[-2.96 -1.08  1.24 -4.34  1.77] : <63>
[ 4.67 -0.50  3.07  8.67 -0.80] : <67>
[-5.11 -2.99  1.30 -2.82 -3.80] : <111>
[ 6.20  4.64  0.16 -5.63 -3.63] : <12>
[-5.11 -2.99 -5.11  1.71 -5.11] : <46>
[-5.01  0.16 -5.63  4.64 -3.63] : <155>
again <46>: 
[-5.11]
chg <12>: [ 6.20  4.65  0.16 -5.63 -3.63]
1, [4.64]
find: [ 0.16 -5.63  4.64 -3.63]
<155>
find: [-5.11 -2.99  1.30]
<111>
find: [-5.11 -2.99  1.30 -2.82 -3.80]
<111>
find: [3.07 8.67]
<67>

[ 4.32 -3.34 -1.42  5.78  4.09 -0.77  4.63  3.96  5.34] -> <114>
[-3.17  0.09  1.34 -3.10 -0.61 -2.26  1.27  8.80 -2.70] -> <36>
[-4.32  1.73  0.53  1.81 -4.57 -3.57 -1.78 -3.09  5.09] -> <147>
[-3.53  0.48  4.09  2.61  5.17  5.69 -1.74  4.43  0.83] -> <48>
[ 3.38  3.79 -4.66  3.91  2.06 -0.75 -4.32 -2.04 -4.78] -> <72>
[-0.10  5.15 -6.80 -5.17  1.08  4.46 -2.04  2.61  5.15] -> <118>
[ 3.97  3.85  4.97 -5.24  4.01 -2.69  2.76 -2.22 -0.79] -> <81>
[-1.63 -6.54  2.01 -0.93 -1.58 -1.45 -0.03 -2.07 -5.84] -> <20>
[-0.97 -1.53  5.47  5.00 -3.93  4.75  5.59 -1.06 -4.01] -> <7>
[-3.75 -1.54 -3.31 -2.27  4.28  2.28  5.47 -2.51 -3.50] -> <142>
[-1.64 -2.19  0.31 -0.05  2.06  2.00  0.88  0.37 -0.55] -> <21>
again <118>: 
[5.15]
chg <142>: [-3.75 -1.53 -3.31 -2.27  4.28  2.28  5.47 -2.51 -3.50]
1, [-1.54]

[-5.81 -0.13  1.52  0.21 -7.20] : <31>
[-1.98  0.84  0.21 -0.64 -1.98] : <86>
[ 6.49 -0.15 -1.54 -0.04  5.72] : <19>
[-0.88  0.19 -0.32 -0.26  0.09] : <113>
[ 0.96 -0.06 -0.21  0.04  0.53] : <109>
[0.74 0.31 2.52 2.52 2.52] : <45>
again <45>: 
[2.52]
find: [0.74 0.31 2.52 2.52 2.52]
<45>
again <86>: 
[-1.98]
chg <31>: [-5.81 -0.13  1.52  0.20 -7.20]
3, [0.21]
chg <113>: [-0.88  0.19 -0.33 -0.26  0.09]
2, [-0.32]

